Below are the code and all the weights of a small trained network. Each question names an input and a target symbol and asks about switching units off, where a switched-off unit gives its printed mean instead of its output.

import numpy as np


def w(rows, s, z=0):
    codes = np.array(rows[::2]) - 128.0
    scale = np.full(codes.shape[1], s)
    scale[-1] = z or s
    return codes * scale


def norm(h):
    return h / np.sqrt((h * h).mean(-1, keepdims=True) + 1e-5)


def f(y):
    return np.maximum(y, 0)


def softmax(a):
    e = np.exp(a - a.max(-1, keepdims=True))
    return e / e.sum(-1, keepdims=True)


def log_softmax(a):
    a = a - a.max(-1, keepdims=True)
    return a - np.log(np.exp(a).sum(-1, keepdims=True))


def net(x, mask):
    ids = ['ΓΘΛΞΩβδεηπτψ'.index(c) for c in x.split()]
    T = len(ids)
    res = E[ids] + P[:T]
    u = 0
    for l in range(3):
        r = norm(res)
        for j in range(2):
            rows = slice(2 * j, 2 * j + 2)
            q, k, v = (r @ M[l][rows].T for M in (Q, K, V))
            z = softmax(np.where(np.tri(T) > 0, q @ k.T / 2**0.5, -1e9)) @ v
            o = O[l][rows]
            res = res + np.where(mask[u + j], z, o[:, -1]) @ o[:, :-1]
        u += 2
        y = f(norm(res) @ A[l][:, :-1].T + A[l][:, -1])
        res = res + np.where(mask[u : u + 4], y, B[l][:, -1]) @ B[l][:, :-1]
        u += 4
    return log_softmax(norm(res)[-1] @ U[:, :-1].T + U[:, -1])


Q, K, V, O, A, B = {}, {}, {}, {}, {}, {}
E = w([
[133,76,162,120,154,102,232,77],'Γ',
[180,103,48,123,48,124,123,117],'Θ',
[86,79,103,25,199,97,82,124],'Λ',
[107,143,186,65,112,131,164,112],'Ξ',
[147,112,94,98,83,127,15,87],'Ω',
[211,90,143,125,84,135,187,161],'β',
[65,116,40,155,51,143,170,150],'δ',
[81,80,158,142,102,167,187,143],'ε',
[161,62,126,34,83,152,185,255],'η',
[122,58,120,127,192,108,129,149],'π',
[191,170,108,61,103,96,139,101],'τ',
[113,71,203,129,134,143,93,54],'ψ',
],0.028)
P = w([
[139,153,74,131,183,80,157,83],'0',
[62,34,111,3,44,4,117,100],'1',
[146,157,136,142,131,189,91,183],'2',
[106,55,127,31,28,31,105,85],'3',
[127,167,139,140,163,177,94,179],'4',
[95,38,122,18,29,23,114,82],'5',
[145,166,139,153,130,176,93,177],'6',
[101,57,132,27,26,24,139,88],'7',
[145,171,143,149,147,171,99,183],'8',
],0.023)
Q[0] = w([
[177,128,197,222,192,240,211,165],'0.h1',
[138,182,12,154,203,139,1,107],'0.h1',
[138,169,173,194,149,242,207,216],'0.h2',
[6,92,100,77,128,83,185,136],'0.h2',
],0.059)
K[0] = w([
[76,150,164,178,242,157,255,148],'0.h1',
[124,180,16,129,114,202,13,179],'0.h1',
[221,162,215,237,202,164,207,148],'0.h2',
[70,64,233,39,151,79,202,189],'0.h2',
],0.058)
V[0] = w([
[121,86,147,89,82,107,140,148],'0.h1',
[142,127,81,176,76,175,138,71],'0.h1',
[154,219,83,223,151,183,157,120],'0.h2',
[130,254,137,212,199,192,170,165],'0.h2',
],0.0073)
O[0] = w([
[138,109,170,103,123,86,168,147,183],'0.h1',
[135,150,112,178,92,139,108,94,107],'0.h1',
[163,154,96,179,150,213,159,116,12],'0.h2',
[253,187,82,200,228,227,169,121,2],'0.h2',
],0.0059,0.0098)
A[0] = w([
[114,216,154,121,82,191,129,199,1],'0.n1',
[100,130,97,193,118,157,122,239,95],'0.n2',
[44,150,136,204,106,198,207,191,25],'0.n3',
[119,113,255,187,138,194,121,175,122],'0.n4',
],0.056,0.0046)
B[0] = w([
[178,167,187,82,37,183,118,175,197],'0.n1',
[99,89,41,141,160,151,91,162,165],'0.n2',
[188,128,122,91,186,4,102,131,207],'0.n3',
[83,133,192,228,109,60,70,184,252],'0.n4',
],0.036,0.034)
Q[1] = w([
[156,125,100,112,38,123,195,52],'1.h1',
[116,215,192,133,169,224,40,131],'1.h1',
[130,154,155,109,217,162,12,254],'1.h2',
[120,98,123,193,118,13,193,91],'1.h2',
],0.066)
K[1] = w([
[151,153,105,102,99,161,242,49],'1.h1',
[147,117,233,134,58,203,45,78],'1.h1',
[156,108,179,170,70,134,99,254],'1.h2',
[86,147,129,185,194,54,97,59],'1.h2',
],0.061)
V[1] = w([
[43,85,163,67,172,95,53,156],'1.h1',
[125,3,100,153,163,94,193,236],'1.h1',
[166,145,37,91,100,68,113,239],'1.h2',
[110,180,125,92,218,106,191,183],'1.h2',
],0.031)
O[1] = w([
[56,107,127,134,98,219,169,147,243],'1.h1',
[129,5,116,132,157,107,187,186,247],'1.h1',
[214,75,134,48,146,228,150,121,209],'1.h2',
[169,125,153,106,24,106,109,114,187],'1.h2',
],0.019,0.015)
A[1] = w([
[221,163,125,219,133,129,184,163,171],'1.n1',
[156,72,105,123,178,135,154,109,157],'1.n2',
[169,167,93,230,177,202,76,129,174],'1.n3',
[181,136,1,194,133,152,119,138,2],'1.n4',
],0.066,0.0098)
B[1] = w([
[136,108,160,172,103,151,255,133,255],'1.n1',
[139,126,125,167,103,150,41,177,240],'1.n2',
[138,12,137,81,84,170,46,82,200],'1.n3',
[90,186,24,145,74,187,194,152,154],'1.n4',
],0.044,0.015)
Q[2] = w([
[195,166,160,191,178,191,89,215],'2.h1',
[86,170,134,120,98,27,240,80],'2.h1',
[150,147,254,188,120,79,202,110],'2.h2',
[48,109,106,86,61,77,163,38],'2.h2',
],0.065)
K[2] = w([
[171,136,164,98,162,109,125,237],'2.h1',
[52,159,128,173,72,214,160,105],'2.h1',
[116,113,198,199,49,119,161,149],'2.h2',
[134,142,99,150,85,120,156,2],'2.h2',
],0.078)
V[2] = w([
[137,130,184,55,158,101,120,134],'2.h1',
[152,70,117,64,198,107,128,121],'2.h1',
[171,12,191,114,253,152,207,213],'2.h2',
[175,155,83,218,110,137,216,110],'2.h2',
],0.025)
O[2] = w([
[145,150,161,145,143,139,96,93,129],'2.h1',
[158,89,124,98,149,149,110,42,2],'2.h1',
[65,100,32,86,114,109,108,3,197],'2.h2',
[100,104,115,36,108,109,148,165,102],'2.h2',
],0.019,0.0078)
A[2] = w([
[202,218,116,82,121,158,190,72,1],'2.n1',
[178,203,52,110,161,171,100,129,52],'2.n2',
[100,152,135,188,235,70,254,119,19],'2.n3',
[120,141,77,114,171,213,109,164,153],'2.n4',
],0.079,0.0092)
B[2] = w([
[141,186,25,169,118,157,88,137,153],'2.n1',
[96,78,169,145,68,92,141,105,150],'2.n2',
[170,104,122,201,181,130,254,103,252],'2.n3',
[107,171,128,113,167,108,160,116,195],'2.n4',
],0.082,0.032)
U = w([
[247,114,118,136,253,25,39,154,128],'Γ',
[176,203,41,164,111,124,101,117,186],'Θ',
[191,109,113,190,172,113,209,90,200],'Λ',
[128,126,73,72,81,11,167,118,119],'Ξ',
[187,5,78,149,53,175,157,207,2],'Ω',
[188,218,210,99,75,121,166,166,159],'β',
[71,89,49,168,198,128,113,207,59],'δ',
[51,139,129,111,42,202,224,114,69],'ε',
[49,112,213,240,140,92,78,45,71],'η',
[201,113,115,11,210,133,164,219,116],'π',
[179,123,158,79,155,162,97,42,235],'τ',
[82,239,155,106,222,85,120,74,181],'ψ',
],0.011,0.0073)

Each question gives the input, a string of symbols that net reads in full, and the target symbol t.
The units are the heads (2 rows each of Q, K, V and O) and the neurons (one row each of A and B). Each row of codes is followed by its name. A weight is (code - 128) times the scale printed after its matrix; where a second scale follows, it is the last column's (O, A, B and U).
mask holds one flag per unit, layer by layer, with each layer's heads first. A switched-off unit (its flag False) gives its mean, the last column of its rows in O or B, instead of its output. The means were averaged over made-up inputs and are rounded, as every weight is.
A unit's drop is (log p(t) with every unit on - log p(t) with that unit switched off) / (log p(t) with every unit on - log p(t) with every unit switched off).
The circuit of an input: a set's keep is (log p(t) with only the set's units on - log p(t) with every unit switched off) / (log p(t) with every unit on - log p(t) with every unit switched off). Starting from the 12 units with the biggest drops (on a tie, the unit counted first), units are removed one at a time, each time the one whose removal leaves the highest keep (on an exact tie, the one counted first), for as long as the keep stays at least 0.8.
units of the circuit, in order: the units of the circuit, biggest drop first
k most important neurons: the k neurons with the biggest drops, biggest first
k most important neurons of layer l: the k neurons of layer l with the biggest drops, biggest first
which heads matter: for each layer, one digit per head in row order, 1 if its drop is at least 0.15 and else 0, layers parted by /
input Ω Ξ Γ Ξ η Γ, target ψ: which heads matter => 00 / 01 / 00
input η Γ τ π Γ ε Θ β, target δ: 2 most important neurons => [0.n1, 0.n4]
input Γ Γ β Γ Γ Γ Γ Ω, target Ξ: 3 most important neurons of layer 0 => [0.n3, 0.n2, 0.n1]
input Ω Ξ Γ Ξ π Ω, target ψ: which heads matter => 00 / 01 / 00
input Ξ δ η ψ Ξ Ξ Γ Γ, target β: 3 most important neurons => [0.n2, 0.n3, 0.n4]
input π Γ η Ξ π Ω, target Ω: 2 most important neurons => [0.n1, 0.n2]
input Ξ τ τ Γ Ω Θ, target β: which heads matter => 00 / 00 / 01
input Γ Γ Λ Γ η π Γ β, target Ξ: 4 most important neurons => [0.n1, 0.n3, 0.n2, 2.n3]
input β η Θ Γ Ω Γ Γ η, target Γ: which heads matter => 00 / 10 / 00
input Ξ Ω ε Λ δ Γ Ω ψ, target β: 4 most important neurons => [0.n2, 0.n4, 0.n3, 0.n1]
input Γ Γ Λ ψ Γ Γ η, target π: 3 most important neurons => [0.n2, 0.n1, 2.n4]
input ψ ε Ω, target τ: 2 most important neurons => [1.n3, 0.n3]
input Γ ε τ Γ, target Ξ: which heads matter => 01 / 11 / 00
input Γ Γ Λ, target ψ: most important neuron => [2.n4]
input Θ Ξ Ξ ψ Γ Ξ, target η: which heads matter => 00 / 11 / 00
input ε Ξ Ξ Γ Γ Ξ, target τ: 2 most important neurons => [0.n1, 2.n3]
input Γ Θ Ω π, target Ξ: units of the circuit, in order => [0.n1, 2.n3, 0.n4]
input δ Γ η Γ Ξ Γ Ω Γ, target π: 2 most important neurons of layer 1 => [1.n1, 1.n2]
input δ τ δ Γ, target π: 4 most important neurons => [0.n1, 0.n4, 0.n3, 0.n2]
input Ξ η ε ψ δ π, target β: which heads matter => 01 / 00 / 01
input Γ Γ Γ Ξ τ π ψ τ, target Ξ: most important neuron of layer 1 => [1.n1]
input Ξ Ξ Ω Γ β Γ, target β: 4 most important neurons => [0.n4, 0.n1, 0.n3, 0.n2]
input η β δ Ξ Γ Ω, target δ: 2 most important neurons => [0.n1, 0.n4]
input τ Ξ β ψ, target Θ: most important neuron of layer 2 => [2.n1]
